Below is a small trained network, with its code and all its weights. Each question gives an input and a target symbol and asks what happens when units are switched off, that is, made to give their printed mean instead of their output.

import numpy as np


def w(rows, s, z=0):
    codes = np.array(rows[::2]) - 128.0
    scale = np.full(codes.shape[1], s)
    scale[-1] = z or s
    return codes * scale


def norm(h):
    return h / np.sqrt((h * h).mean(-1, keepdims=True) + 1e-5)


def f(y):
    return y / 2 * (1 + np.tanh(0.7978845608 * (y + 0.044715 * y**3)))


def softmax(a):
    e = np.exp(a - a.max(-1, keepdims=True))
    return e / e.sum(-1, keepdims=True)


def log_softmax(a):
    a = a - a.max(-1, keepdims=True)
    return a - np.log(np.exp(a).sum(-1, keepdims=True))


def net(x, mask):
    ids = ['ΞΠΣΩβγζηθμτφ'.index(c) for c in x.split()]
    T = len(ids)
    res = E[ids] + P[:T]
    u = 0
    for l in range(2):
        q, k, v = (norm(res) @ M[l].T for M in (Q, K, V))
        z = softmax(np.where(np.tri(T) > 0, q @ k.T / 4**0.5, -1e9)) @ v
        res = res + np.where(mask[u], z, O[l][:, -1]) @ O[l][:, :-1]
        u += 1
        y = f(norm(res) @ A[l][:, :-1].T + A[l][:, -1])
        res = res + np.where(mask[u : u + 4], y, B[l][:, -1]) @ B[l][:, :-1]
        u += 4
    return log_softmax(norm(res)[-1] @ U[:, :-1].T + U[:, -1])


Q, K, V, O, A, B = {}, {}, {}, {}, {}, {}
E = w([
[207,63,151,107,87,130,49],'Ξ',
[117,99,65,68,143,96,132],'Π',
[127,98,71,63,141,100,143],'Σ',
[125,121,211,129,23,134,148],'Ω',
[58,111,195,128,133,45,150],'β',
[60,162,60,161,114,145,173],'γ',
[106,138,156,8,165,184,65],'ζ',
[159,164,51,82,65,65,69],'η',
[81,40,91,158,73,72,62],'θ',
[162,44,47,186,182,179,179],'μ',
[130,136,106,145,202,52,62],'τ',
[165,253,154,153,182,100,116],'φ',
],0.014)
P = w([
[50,139,164,75,167,255,63],'0',
[37,135,165,42,169,201,108],'1',
[51,126,158,57,171,186,129],'2',
[61,122,139,65,161,165,139],'3',
[69,123,142,97,154,156,140],'4',
[82,125,137,113,140,149,153],'5',
[88,126,126,133,137,137,162],'6',
[95,124,120,153,125,133,176],'7',
[108,123,115,161,119,125,185],'8',
[117,122,108,173,111,106,205],'9',
[124,122,100,181,108,101,210],'10',
[118,123,83,198,98,108,211],'11',
],0.0071)
Q[0] = w([
[23,61,45,2,247,88,205],'0.h0',
[64,221,223,183,33,127,156],'0.h0',
[128,234,121,155,242,120,234],'0.h0',
[225,200,213,187,217,120,43],'0.h0',
],0.0078)
K[0] = w([
[155,130,112,176,132,30,178],'0.h0',
[37,114,151,35,118,201,165],'0.h0',
[2,165,134,169,166,80,125],'0.h0',
[96,113,150,48,215,166,39],'0.h0',
],0.0092)
V[0] = w([
[161,172,134,164,203,202,147],'0.h0',
[67,146,68,254,162,66,73],'0.h0',
[162,100,61,131,249,80,36],'0.h0',
[66,144,132,106,84,182,155],'0.h0',
],0.0051)
O[0] = w([
[131,182,113,203,175,194,158,2],'0.h0',
[1,136,32,94,191,94,87,159],'0.h0',
[160,146,80,146,189,80,43,138],'0.h0',
[34,153,79,145,58,121,193,252],'0.h0',
],0.006,0.0018)
A[0] = w([
[150,156,134,57,153,73,62,84],'0.n0',
[207,49,99,146,91,203,75,14],'0.n1',
[145,150,69,124,80,58,117,13],'0.n2',
[81,191,207,214,254,133,143,253],'0.n3',
],0.0072,0.002)
B[0] = w([
[156,137,62,176,123,179,125,250],'0.n0',
[254,131,186,53,227,31,51,157],'0.n1',
[161,128,156,113,115,171,103,193],'0.n2',
[121,144,97,13,160,63,183,251],'0.n3',
],0.0076,0.0023)
Q[1] = w([
[182,234,194,225,237,53,174],'1.h0',
[82,164,255,250,69,111,114],'1.h0',
[108,43,29,85,252,120,65],'1.h0',
[166,155,229,186,71,54,39],'1.h0',
],0.0093)
K[1] = w([
[56,161,173,50,199,154,76],'1.h0',
[103,108,150,74,156,254,111],'1.h0',
[181,143,79,181,160,45,144],'1.h0',
[176,118,177,81,132,207,64],'1.h0',
],0.011)
V[1] = w([
[101,21,128,175,143,154,138],'1.h0',
[123,92,173,133,255,130,189],'1.h0',
[129,168,88,88,126,116,202],'1.h0',
[159,144,106,133,153,210,106],'1.h0',
],0.0095)
O[1] = w([
[89,2,131,147,192,252,104,89],'1.h0',
[152,110,179,153,217,116,196,85],'1.h0',
[162,204,161,179,128,152,146,254],'1.h0',
[137,109,77,229,105,139,139,101],'1.h0',
],0.009,0.004)
A[1] = w([
[37,146,200,173,128,46,123,86],'1.n0',
[193,156,51,178,103,176,142,30],'1.n1',
[110,1,118,166,84,172,103,251],'1.n2',
[160,162,205,234,127,122,102,217],'1.n3',
],0.0074,0.0028)
B[1] = w([
[163,60,64,6,145,133,178,209],'1.n0',
[146,125,92,37,124,141,160,148],'1.n1',
[183,154,152,153,138,161,168,251],'1.n2',
[80,50,186,37,87,194,111,148],'1.n3',
],0.012,0.0026)
U = w([
[192,98,193,141,129,83,74,197],'Ξ',
[138,96,95,173,111,155,113,126],'Π',
[215,144,74,76,132,180,163,1],'Σ',
[132,123,219,162,36,160,178,146],'Ω',
[67,59,159,49,143,63,169,74],'β',
[2,173,102,204,107,137,178,127],'γ',
[134,195,157,89,149,222,83,113],'ζ',
[127,173,78,145,27,91,66,129],'η',
[58,45,78,99,136,195,60,60],'θ',
[147,108,151,235,186,166,155,208],'μ',
[87,139,84,181,204,60,64,163],'τ',
[180,247,181,156,135,66,177,126],'φ',
],0.0093,0.006)

Each question gives the input, a string of symbols that net reads in full, and the target symbol t.
The units are the heads (4 rows each of Q, K, V and O) and the neurons (one row each of A and B). Each row of codes is followed by its name. A weight is (code - 128) times the scale printed after its matrix; where a second scale follows, it is the last column's (O, A, B and U).
mask holds one flag per unit, layer by layer, with each layer's heads first. A switched-off unit (its flag False) gives its mean, the last column of its rows in O or B, instead of its output. The means were averaged over made-up inputs and are rounded, as every weight is.
A unit's drop is (log p(t) with every unit on - log p(t) with that unit switched off) / (log p(t) with every unit on - log p(t) with every unit switched off).
The circuit of an input: a set's keep is (log p(t) with only the set's units on - log p(t) with every unit switched off) / (log p(t) with every unit on - log p(t) with every unit switched off). Starting from all 10 units, units are removed one at a time, each time the one whose removal leaves the highest keep (on an exact tie, the one counted first), for as long as the keep stays at least 0.8.
units of the circuit, in order: the units of the circuit, biggest drop first
k most important neurons: the k neurons with the biggest drops, biggest first
top k neurons in layer l: the k neurons of layer l with the biggest drops, biggest first
drop of u: that unit's drop, to one decimal
input Σ β Π θ Π η ζ ζ Σ β Σ, target β: units of the circuit, in order => [0.h0; 1.h0]
input ζ γ β θ Ξ Σ γ ζ τ Σ, target τ: units of the circuit, in order => [0.h0]
input ζ Ω Σ Σ, target Ω: top 2 neurons in layer 1 => [1.n0; 1.n1]
input Σ Ω β β ζ μ Σ β Σ β Σ Π, target β: 2 most important neurons => [0.n2; 1.n2]
input Σ γ ζ β β μ γ Σ φ μ θ Σ, target μ: top 2 neurons in layer 0 => [0.n3; 0.n2]
input η Σ Σ γ μ Ξ γ Π, target γ: units of the circuit, in order => [0.h0; 1.n0; 1.h0]
input ζ Ω φ θ Σ τ φ η Σ, target φ: units of the circuit, in order => [1.h0; 0.n2]
input θ Σ Ξ γ ζ γ β θ, target Ξ: units of the circuit, in order => [0.h0; 0.n1; 1.n2]
input φ β γ Σ Σ ζ Ω τ Σ β Ω Σ, target β: top 2 neurons in layer 0 => [0.n0; 0.n2]
input Ξ Σ Ξ Σ, target Σ: units of the circuit, in order => [0.h0; 0.n0; 0.n3]
input Ω Σ ζ μ Ξ θ, target Ξ: units of the circuit, in order => [0.h0; 0.n1]
input η φ θ, target η: 2 most important neurons => [0.n0; 1.n2]
input Σ Π Π, target Σ: 4 most important neurons => [1.n1; 0.n0; 1.n2; 0.n3]
input Σ ζ ζ β μ γ Ξ η ζ, target η: units of the circuit, in order => [1.h0]
input ζ Π γ Ω Σ Π, target Ω: units of the circuit, in order => [0.h0; 0.n3; 1.n0]
input φ Ξ η Σ Π γ Π Σ, target γ: 2 most important neurons => [1.n0; 0.n0]
input Σ ζ Ξ φ Ξ μ Σ Ω Π, target Ω: top 2 neurons in layer 0 => [0.n3; 0.n0]
input Σ Σ Σ γ η Ω Σ, target η: 2 most important neurons => [0.n0; 1.n0]
input β Π γ ζ Σ γ Σ, target γ: drop of 1.n0 => 0.1
input Π Σ γ β φ ζ, target φ: units of the circuit, in order => [1.h0]
input θ η μ γ β θ, target μ: drop of 1.n3 => 0.0
input μ φ θ, target μ: drop of 1.h0 => 0.5
input τ Σ β θ Σ Ξ μ μ γ ζ, target μ: drop of 0.n2 => 0.0
input θ γ Ω Σ η γ θ Π, target θ: top 2 neurons in layer 0 => [0.n2; 0.n3]
